Small tables with named rows and columns. After each table, cells are looked up by row and column.

varefop =
	gib	bim	gizuber	falap	vuzo	gika	dil
dut	0.6	0.5	0.6	0.8	0.7	0.8	0.6
kubetog	0.7	0.5	0.7	0.7	0.7	0.6	0.7
tovuzo	0.7	0.5	0.7	0.7	0.7	0.5	0.7
bofidu	0.8	0.7	0.2	0.3	0.8	0.7	0.8

dil of tovuzo = 0.7
falap of dut = 0.8
vuzo of tovuzo = 0.7
gika of kubetog = 0.6
gib of tovuzo = 0.7
vuzo of bofidu = 0.8
gizuber of tovuzo = 0.7
falap of bofidu = 0.3
dil of dut = 0.6
gizuber of dut = 0.6
gizuber of kubetog = 0.7
vuzo of dut = 0.7
bim of tovuzo = 0.5
vuzo of kubetog = 0.7
gika of dut = 0.8
gib of dut = 0.6

Table git
	raf	sas	vum	retu
pak	75885	-17889	-42947	75580
tiru	4722	-36671	-27995	29256
ramidaf	-1292	-82034	787	1717

tiru, sas: -36671
ramidaf, raf: -1292
tiru, raf: 4722
pak, raf: 75885
pak, vum: -42947
pak, sas: -17889
ramidaf, vum: 787
pak, retu: 75580
tiru, vum: -27995

mamuvep =
cols = baf, gis, kovofad, pup, bufam, netur, nug, mor, zunaf, katog
vuma: [18.6, 33.0, -15.0, -63.9, -20.4, 19.4, -17.7, 38.6, 67.1, -7.0]
sim: [-16.7, 37.7, 14.7, -49.9, 1.7, 44.9, -29.9, 13.8, 62.9, 9.5]
gef: [-12.8, 50.5, 6.4, -51.0, 0.4, 25.6, -10.1, 17.7, 66.2, -10.7]
zarafa: [-12.5, 49.5, 6.9, -52.8, -0.1, 23.8, -11.5, 16.4, 64.6, -10.6]
pere: [-12.6, 51.6, 8.3, -51.8, -1.7, 26.9, -10.3, 18.5, 64.1, -11.2]
let: [-17.6, 36.8, 13.6, -49.2, 2.9, 46.8, -31.0, 15.2, 62.6, 8.4]
bebuke: [19.9, 33.5, -15.1, -66.1, -19.8, 21.9, -18.9, 38.8, 66.5, -8.9]
foridis: [-13.8, 51.8, 5.6, -51.1, -2.0, 25.2, -13.1, 16.9, 64.7, -10.5]
sug: [-16.3, 37.4, 14.7, -48.9, 1.7, 44.5, -31.0, 15.5, 63.2, 8.5]
lifaseg: [16.0, 30.1, -13.5, -66.7, -17.9, 19.0, -14.7, 36.9, 74.4, -8.9]
gavev: [-14.1, 50.5, 7.9, -50.3, -0.7, 24.7, -11.7, 16.2, 64.7, -10.9]
dok: [15.8, 30.4, -13.2, -66.9, -17.5, 17.8, -13.4, 35.7, 75.3, -9.2]
mak: [15.2, 28.8, -12.9, -66.2, -17.7, 19.6, -12.7, 33.8, 74.3, -10.2]
risut: [14.2, 29.3, -15.0, -65.7, -16.0, 20.2, -13.6, 35.0, 75.7, -11.9]

bebuke, netur -> 21.9
pere, gis -> 51.6
foridis, netur -> 25.2
bebuke, zunaf -> 66.5
dok, netur -> 17.8
mak, gis -> 28.8
gef, baf -> -12.8
Row with the largest pup: sug

mepu
         pomove  fub
nukageg     -15   27
soze        -91  -87
der         -84    4
voneg       -40   87

der, fub: 4
soze, fub: -87
nukageg, pomove: -15
voneg, pomove: -40
voneg, fub: 87
der, pomove: -84
soze, pomove: -91
nukageg, fub: 27
Row with the largest fub: voneg

som:
	kunu	tup	nezevi	suvagi	buz	pudifaf	gefelo	dovefom	ves
zenum	37	-14	-20	-26	4	-24	-53	-39	-42
tiz	-71	-22	17	73	-40	-9	-49	-44	-23
papog	-33	-22	-36	-27	-40	-39	-49	-40	-38
sep	33	-25	-22	-32	-18	-33	-44	-46	-34
rek	-47	-28	-29	-34	-48	-37	-38	-50	-20
bufira	-40	-32	-32	-42	-37	-24	-49	-44	-44

papog, gefelo -> -49
sep, kunu -> 33
tiz, nezevi -> 17
zenum, ves -> -42
papog, ves -> -38
sep, ves -> -34
bufira, kunu -> -40
bufira, tup -> -32
tiz, kunu -> -71
bufira, ves -> -44
papog, buz -> -40

tupa =
        somamu  zuzini  fidopov
feteve    3378    1573     4998
beg       6841    3661     1148
vukib     3455    3105      243
gukina    3417    7917     1139

zuzini of vukib: 3105
somamu of gukina: 3417
fidopov of beg: 1148
zuzini of feteve: 1573
somamu of feteve: 3378
fidopov of vukib: 243
somamu of vukib: 3455
fidopov of gukina: 1139
zuzini of beg: 3661
somamu of beg: 6841
zuzini of gukina: 7917
fidopov of feteve: 4998

legamoz =
,nivezu,gul,pef,mipi,lorab,domol,pur,nug
sivivir,148,180,150,140,104,149,163,128
damukuf,166,163,160,88,234,147,178,163
peda,179,117,139,164,116,120,80,129
vusid,189,143,186,183,165,162,181,225
desuko,143,138,237,228,169,101,60,103
sare,120,211,190,128,90,129,157,186
lemudep,169,199,104,160,169,138,163,172
zor,178,141,167,147,103,188,136,75
kul,204,144,171,147,80,189,128,94
suz,155,141,163,77,229,134,204,145
savovo,140,141,209,208,172,111,93,78
patobid,79,127,154,136,192,193,160,174
balefon,108,108,133,151,164,147,212,103
vusik,179,148,139,146,121,195,138,110

What is the gul of vusid in legamoz?
143
What is the nivezu of sivivir in legamoz?
148
What is the lorab of sare in legamoz?
90
What is the lorab of savovo in legamoz?
172
What is the mipi of kul in legamoz?
147
What is the pur of balefon in legamoz?
212
Which row has the largest lorab? damukuf

Table tula
columns: kozu, vemam, siges, dal, let
dipe: [-4.81, -0.07, -0.53, 0.83, -1.96]
gabi: [-1.97, -1.94, 1.51, -5.63, 4.89]
vad: [0.89, -2.01, -0.98, 8.23, -4.16]
felu: [-6.41, -1.43, -0.97, -6.88, 0.10]
supela: [3.27, -8.54, -0.91, 4.19, -6.82]
nasoloz: [2.28, -2.93, -5.38, -2.13, -5.65]
beb: [-3.12, -1.38, 3.26, 1.28, 2.05]

What is the kozu of felu in tula?
-6.41
What is the kozu of vad in tula?
0.89
What is the siges of vad in tula?
-0.98
What is the siges of gabi in tula?
1.51
What is the vemam of beb in tula?
-1.38
What is the dal of dipe in tula?
0.83
What is the kozu of beb in tula?
-3.12
What is the dal of supela in tula?
4.19
What is the siges of dipe in tula?
-0.53
What is the dal of gabi in tula?
-5.63
What is the vemam of dipe in tula?
-0.07
What is the let of felu in tula?
0.10
What is the vemam of felu in tula?
-1.43
What is the let of vad in tula?
-4.16
What is the let of gabi in tula?
4.89

dum:
         mesufu  leluvut  tabedu   bak
vevus       930      830     410  -475
vut         948      889     443  -496
tokaseg     916      810     395  -468
tivoma      959      906     454  -505
reted       939      872     429  -491
zize        970      949     464  -527

What is the bak of zize in dum?
-527
What is the bak of vevus in dum?
-475
What is the tabedu of tivoma in dum?
454
What is the tabedu of zize in dum?
464
What is the bak of tivoma in dum?
-505
What is the tabedu of vut in dum?
443

fuzi =
,vetu,zes,feveze,dobuker,veleb,fam,bet,bom,mivi,sof
bezada,3471,3744,4148,4468,4281,3458,3874,4583,3435,2915
romivi,4131,3856,3967,5225,6610,4641,4038,1759,4040,2646
novap,2723,4059,3114,5621,4520,3965,3934,3630,3343,1853
bazu,3038,3937,3111,4671,3716,4013,2709,3393,4476,3950
suvutog,3224,4198,2822,5788,7223,5071,2606,788,4387,228
mer,3555,4360,4204,3700,3756,5238,5611,4945,4054,1165
figulak,3316,3845,2715,5443,2373,3237,3629,4383,3391,4359
mut,3428,4566,3408,5286,5895,6088,4881,1957,4649,1280
vafezu,2831,4838,3026,9052,6373,5314,4173,3068,4172,1138

What is the dobuker of vafezu in fuzi?
9052
What is the feveze of bezada in fuzi?
4148
What is the mivi of figulak in fuzi?
3391
What is the mivi of vafezu in fuzi?
4172
What is the dobuker of suvutog in fuzi?
5788
What is the vetu of novap in fuzi?
2723
What is the dobuker of bazu in fuzi?
4671
What is the dobuker of romivi in fuzi?
5225
What is the bom of vafezu in fuzi?
3068
What is the fam of figulak in fuzi?
3237
What is the veleb of figulak in fuzi?
2373
What is the bom of bazu in fuzi?
3393

